[[120, 115, 137, 126, 104],
 [125, 138, 150, 127, 115]] ans = 126

[[118, 105, 134, 139, 131],
 [128, 139, 133, 126, 131],
 [124, 125, 137, 128, 132]] ans = 126

[[120, 115, 131, 130, 145, 139, 103],
 [146, 117, 134, 114, 128, 126, 133],
 [141, 143, 114, 106, 125, 111, 124]] ans = 126

[[109, 157, 105, 111],
 [132, 115, 131, 126]] ans = 105

[[145, 153, 124, 116, 124, 122],
 [132, 132, 127, 115, 132, 123],
 [127, 148, 124, 128, 137, 118]] ans = 132

[[145, 136, 125, 131, 113],
 [98, 115, 109, 135, 119],
 [116, 124, 125, 125, 105]] ans = 135

[[137, 135, 133, 120, 120, 135],
 [151, 147, 140, 121, 114, 137],
 [128, 130, 131, 124, 125, 133]] ans = 114

[[129, 121, 144, 142, 144, 140],
 [125, 119, 150, 146, 149, 142]] ans = 144
---
[[125 105 138 131 120 109]
 [140 133 124 125 131 138]
 [138 133 134 136 125 129]] ans = 125

[[133 127 125 116 128 116]
 [158 109 108 112 119 133]
 [101 155 156 152 149 121]] ans = 112

[[123 119 152 149]
 [110 136 101 131]
 [114 141 154 132]] ans = 136

[[105 140 114 154 152]
 [133 131 126 133 127]
 [138 122 145 122 115]] ans = 126

[[124 128 113 149 134 108]
 [132 105 144 113 101 133]
 [114 132 120 142 150 134]] ans = 113

[[144 106 135 147 133 156 149]
 [144 106 135 147 133 156 149]
 [132 113 139 145 147 150 156]] ans = 133

[[108 152 110 110 121 141]
 [135 117 134 136 128 122]
 [122 132 127 126 128 130]] ans = 136

[[128 130 105 128 144]
 [129 131 151 147 125]
 [128 131 128 128 144]] ans = 151

[[137 119 150 115 129 132]
 [139 114 153 110 125 137]
 [113 152 105 153 124 112]] ans = 110

[[103 139 103 137 145]
 [142 116 137 130 124]
 [107 145 107 143 148]] ans = 137
---
[[136 117 111 126 122]
 [138 115 101 120 112]
 [133 118 103 120 113]] ans = 103

[[104 138 100 121 128 137 126]
 [155 116 148 133 126 137 144]
 [122 134 104 118 128 154 140]] ans = 128

[[115 144 114 112]
 [114 144 114 109]
 [147 107 144 149]] ans = 107

[[131 149 115 146 124 122]
 [126 150 119 146 150 134]
 [117 141 114 127 120 110]] ans = 127

[[136 136 100 104 103 106 156]
 [134 131 113 115 115 117 137]
 [126 121 144 140 146 138 105]] ans = 146

[[130 134 122 132]
 [121 130 125 134]
 [151 123 148 112]] ans = 123

[[123 119 116 115 111 156 137]
 [110 127 137 131 126 131 108]
 [113 117 139 125 122 151 131]] ans = 122
---
[[128 139 107 100 153 108 142]
 [128 136 103 103 157 110 136]] → 136

[[109 156 111 107 111]
 [107 147 115 105 116]
 [113 145 122 109 113]] → 147

[[131 130 135 141]
 [149 129 157 138]] → 129

[[109 111 142 149 130]
 [ 99 101 154 157 130]
 [118 112 149 144 127]] → 101

[[131 125 131 126 130]
 [118 100 158 137 108]
 [104 145 112 116 116]] → 100

[[102 127 118 130 121 139]
 [136 131 121 127 123 126]] → 131

[[138 153 131 150 121]
 [122 138 155 133 141]] → 138

[[110 151 131 127 120 108 125]
 [110 157 134 125 137 123 132]
 [143 111 141 130 128 125 107]] → 157
---
array([132, 133, 151, 105]) out 151

array([[126, 117, 106, 134, 108],
       [132, 121, 130, 121, 137],
       [130, 157, 132, 138, 130]]) out 106

array([[132, 142, 118, 127, 103, 135, 119],
       [122, 144, 119, 128, 101, 139, 124]]) out 118

array([114, 131, 151, 111, 150, 118]) out 151

array([155, 133, 120, 143, 152, 109, 135]) out 120

array([156, 152, 126, 131, 132]) out 126
---
[[143 132 115 112 116]
 [120 109 157 122 135]
 [119 110 157 122 135]] 116, 119

[132 124 150 121 120 118] 118, 132

[[126 128 133 122 117 122 117]
 [125 127 136 116 109 117 109]
 [132 129 153 134 122 122 130]] 117, 132

[[147 120 130 131 129]
 [104 103 125 140 136]] 129, 104

[[117 147 102 118 127 124]
 [122 135 117 125 126 125]] 124, 122

[[130 152 136 117 140 144 110]
 [119 107 156 137 111 112 118]] 110, 119
---
[125 104 134 129 126 141 114]	104
[152 129 114 110]	129
[109 118 133 141 132 107]	118
[111 132 140 105 107]	132
[140 136 115 117 103]	136
[122 106 117 119 130 148]	106
---
[118 113 125 134 121 154] >> 134

[[116 128 129 149]
 [149 140 144 150]] >> 128

[[129 131 107 131]
 [132 112 103 138]
 [115 142 126 117]] >> 131

[106 153 114 135 126 130] >> 135

[[128 136 116 142 116 140 130]
 [133 133 121 150 126 135 124]
 [134 115 132 131 124 127 121]] >> 116

[129 128 136 154 136 129] >> 154

[[140 127 108 122]
 [132 151 125 148]] >> 127
---
[[134 109 132 129 137 140 129 122]
 [122 136 138 126 133 125 129 136]
 [129 136 127 130 147 120 128 136]
 [134 124 128 126 141 137 138 133]
 [135 115 122 134 123 128 140 130]
 [140 126 129 128 133 130 141 126]
 [128 117 138 127 121 135 128 121]
 [128 125 135 126 112 120 127 121]
 [125 100 127 123 117 132 125 124]
 [131 155 123 133 122 119 129 127]
 [136 121 128 131 150 125 129 128]] -> 128

[[132 129 115 122 151 105 131]
 [136 125 112 122 154 115 124]
 [135 124 117 124 154 109 127]
 [133 128 111 117 151 120 123]
 [129 125 113 118 146 121 127]
 [131 124 109 120 151 119 129]
 [131 125 122 122 149 107 128]
 [133 125 110 124 153 111 131]
 [129 130 115 114 146 118 124]] -> 124

[[140 123 139 127 126 127 137]
 [123 127 130 129 114 140 146]
 [130 124 138 127 115 135 145]
 [132 130 129 126 110 138 146]
 [127 133 131 126 131 121 139]
 [119 134 127 124 110 136 144]
 [127 131 144 124 121 129 122]
 [124 131 134 124 114 138 144]
 [109 124 130 145 121 125 122]
 [128 129 126 127 105 132 142]
 [123 129 130 133 110 131 146]
 [102 127 127 151 125 132 132]] -> 132

[[128 123 122 129 126 125 136 132 126 127 126]
 [124 118 134 136 138 117 123 137 131 124 116]
 [126 135 131 129 122 130 121 126 123 131 138]
 [127 133 127 126 124 129 128 125 128 125 126]
 [118 132 127 141 138 112 129 136 136 124 118]
 [128 139 126 121 122 134 132 122 130 133 136]
 [131 131 112 120 129 128 134 114 136 138 132]
 [122 126 140 151 143 111 117 147 127 117 109]
 [125 139 114 125 136 125 134 123 138 135 122]
 [126 123 127 127 135 122 132 129 138 127 119]
 [130 131 123 120 124 136 135 122 131 130 130]] -> 130

[[125 125 118 118 129 124 124 114 119 128 129 122 118 120]
 [135 131 141 139 119 128 121 120 129 127 127 137 123 115]
 [124 137 131 131 124 132 137 141 136 131 123 132 132 142]
 [131 132 137 135 126 129 123 124 130 125 126 134 125 123]
 [134 131 144 143 109 129 114 106 123 125 118 136 105 108]
 [124 117 112 115 124 125 131 138 125 124 121 113 136 136]
 [130 115 112 115 135 120 124 116 115 123 132 116 120 123]
 [132 133 143 141 120 129 125 109 127 128 124 140 108 115]
 [128 121 128 132 122 124 121 117 121 126 120 125 119 119]
 [127 121 131 126 120 125 122 119 123 128 125 122 124 122]
 [124 122 123 127 130 131 132 139 128 131 127 118 139 139]
 [127 134 144 138 119 128 123 121 126 129 121 139 121 120]] -> 120
